Below is a small trained network, with its code and all its weights. Each question gives an input and a class and asks what happens when units are switched off, that is, made to give their printed mean instead of their output.

import numpy as np


def w(rows, s, z=0):
    codes = np.array(rows[::2]) - 128.0
    scale = np.full(codes.shape[1], s)
    scale[-1] = z or s
    return codes * scale


def norm(h):
    return h / np.sqrt((h * h).mean(-1, keepdims=True) + 1e-5)


def f(y):
    return y / 2 * (1 + np.tanh(0.7978845608 * (y + 0.044715 * y**3)))


def log_softmax(a):
    a = a - a.max(-1, keepdims=True)
    return a - np.log(np.exp(a).sum(-1, keepdims=True))


def net(x, mask):
    res = np.array(x, float).reshape(1, 6) / 4 @ E
    u = 0
    for l in range(2):
        y = f(norm(res) @ A[l][:, :-1].T + A[l][:, -1])
        res = res + np.where(mask[u : u + 8], y, B[l][:, -1]) @ B[l][:, :-1]
        u += 8
    return log_softmax(norm(res)[-1] @ U[:, :-1].T + U[:, -1])


A, B = {}, {}
E = w([
[120,138,145,152,70,252,163,101,159,131],'x0',
[129,129,128,128,128,127,129,128,132,125],'x1',
[27,69,73,165,156,132,147,62,150,126],'x2',
[128,127,128,128,129,128,127,128,130,129],'x3',
[107,145,130,16,105,118,194,115,123,88],'x4',
[127,129,128,128,128,129,127,128,126,128],'x5',
],0.014)
A[0] = w([
[144,124,146,138,110,199,152,145,126,130,94],'L0N1',
[156,117,127,113,153,43,120,146,122,135,201],'L0N2',
[179,139,151,117,115,126,135,131,143,118,153],'L0N3',
[116,138,137,90,107,160,150,115,131,119,11],'L0N4',
[28,94,97,153,168,34,137,108,130,121,95],'L0N5',
[144,130,131,156,119,165,125,124,130,125,79],'L0N6',
[95,124,131,3,117,126,187,121,131,121,245],'L0N7',
[36,93,108,147,137,158,147,107,123,133,2],'L0N8',
],0.022,0.0049)
B[0] = w([
[145,139,106,114,95,113,59,122,69,183,198],'L0N1',
[140,119,192,206,115,119,178,135,188,55,225],'L0N2',
[186,143,117,136,127,125,128,212,112,135,182],'L0N3',
[106,44,160,75,100,230,248,248,176,203,164],'L0N4',
[125,105,72,56,158,170,47,145,75,191,232],'L0N5',
[193,197,109,160,164,73,83,126,138,104,165],'L0N6',
[129,183,106,27,94,123,104,53,133,20,253],'L0N7',
[117,114,195,208,113,115,179,63,181,87,203],'L0N8',
],0.017,0.019)
A[1] = w([
[133,112,183,219,117,159,145,113,194,66,165],'L1N1',
[125,84,144,192,171,156,128,135,113,181,77],'L1N2',
[76,149,104,94,123,123,253,98,97,110,93],'L1N3',
[140,108,150,193,168,124,149,198,117,174,102],'L1N4',
[124,151,145,75,121,132,133,139,135,99,90],'L1N5',
[82,147,141,196,121,102,175,88,121,169,16],'L1N6',
[120,139,146,167,127,104,192,91,123,32,4],'L1N7',
[137,137,168,184,104,173,131,115,203,53,146],'L1N8',
],0.028,0.0033)
B[1] = w([
[149,88,78,95,95,182,220,46,54,126,251],'L1N1',
[122,185,116,122,162,97,179,248,172,144,173],'L1N2',
[134,82,191,254,135,162,72,146,159,165,177],'L1N3',
[81,93,160,155,105,178,62,32,152,138,184],'L1N4',
[144,109,63,159,161,98,218,122,36,187,191],'L1N5',
[181,193,53,118,156,97,161,43,163,146,154],'L1N6',
[140,154,131,161,160,62,27,179,135,181,214],'L1N7',
[65,136,206,120,132,85,115,188,203,81,248],'L1N8',
],0.023,0.024)
U = w([
[65,59,219,192,94,149,133,75,188,101,222],'0',
[136,140,164,121,140,15,123,204,111,70,144],'1',
[184,174,131,180,84,170,3,124,127,191,6],'2',
[188,126,101,89,71,171,193,187,39,152,111],'3',
[84,129,89,129,207,152,75,234,162,183,95],'4',
[101,82,59,59,170,143,69,61,48,90,121],'5',
[142,174,69,149,148,99,210,68,174,159,133],'6',
],0.016,0.0021)

Each question gives the input, the list of numbers given to net, and the class t.
The units are the neurons (one row each of A and B). Each row of codes is followed by its name. A weight is (code - 128) times the scale printed after its matrix; where a second scale follows, it is the last column's (A, B and U).
mask holds one flag per neuron, layer by layer. A switched-off neuron (its flag False) gives its mean, the last column of its row in B, instead of its output. The means were averaged over made-up inputs and are rounded, as every weight is.
A unit's drop is (log p(t) with every unit on - log p(t) with that unit switched off) / (log p(t) with every unit on - log p(t) with every unit switched off).
The circuit of an input: a set's keep is (log p(t) with only the set's units on - log p(t) with every unit switched off) / (log p(t) with every unit on - log p(t) with every unit switched off). Starting from the 12 units with the biggest drops (on a tie, the unit counted first), units are removed one at a time, each time the one whose removal leaves the highest keep (on an exact tie, the one counted first), for as long as the keep stays at least 0.8.
units of the circuit, in order: the units of the circuit, biggest drop first
k most important neurons of layer l: the k neurons of layer l with the biggest drops, biggest first
drop of u: that unit's drop, to one decimal
input [7,1,1,4,0,4], class 6: units of the circuit, in order -> L0N5, L0N7, L1N6
input [-4,-6,-3,8,-8,0], class 0: units of the circuit, in order -> L0N7, L1N4
input [6,5,6,7,-1,4], class 6: units of the circuit, in order -> L0N7, L1N6
input [2,-8,0,-5,4,3], class 3: 2 most important neurons of layer 0 -> L0N2, L0N4
input [0,1,5,4,-8,8], class 4: units of the circuit, in order -> L0N7, L1N2
input [0,5,8,-2,-6,-6], class 4: 3 most important neurons of layer 0 -> L0N5, L0N7, L0N2
input [0,6,-6,0,-8,6], class 0: 2 most important neurons of layer 1 -> L1N4, L1N7
input [-6,1,6,-7,0,6], class 4: 2 most important neurons of layer 1 -> L1N1, L1N2
input [1,5,5,0,-3,-3], class 6: 3 most important neurons of layer 0 -> L0N8, L0N7, L0N1
input [4,4,0,-7,-1,-4], class 2: 3 most important neurons of layer 0 -> L0N1, L0N2, L0N7
input [1,-8,0,4,-5,-2], class 2: 3 most important neurons of layer 0 -> L0N2, L0N8, L0N6
input [4,-4,4,1,-3,4], class 6: 2 most important neurons of layer 1 -> L1N6, L1N1
input [-3,-2,5,-7,8,-5], class 5: 2 most important neurons of layer 0 -> L0N5, L0N7
input [3,5,-1,3,8,6], class 3: 3 most important neurons of layer 0 -> L0N4, L0N2, L0N8
input [-1,6,-8,-4,-5,-8], class 0: 2 most important neurons of layer 0 -> L0N7, L0N5
input [2,7,-4,-7,-2,-3], class 2: most important neuron of layer 1 -> L1N1
input [-2,2,1,7,-3,7], class 4: 2 most important neurons of layer 1 -> L1N1, L1N2
input [2,8,-3,4,-2,-4], class 2: most important neuron of layer 0 -> L0N7
input [3,7,-1,5,3,5], class 3: drop of L0N4 -> 0.1
input [-4,8,5,7,5,6], class 5: drop of L0N5 -> 2.4
input [-8,3,-4,1,-2,3], class 0: drop of L0N7 -> 0.8
input [-8,-6,5,7,0,6], class 4: drop of L1N8 -> 0.0
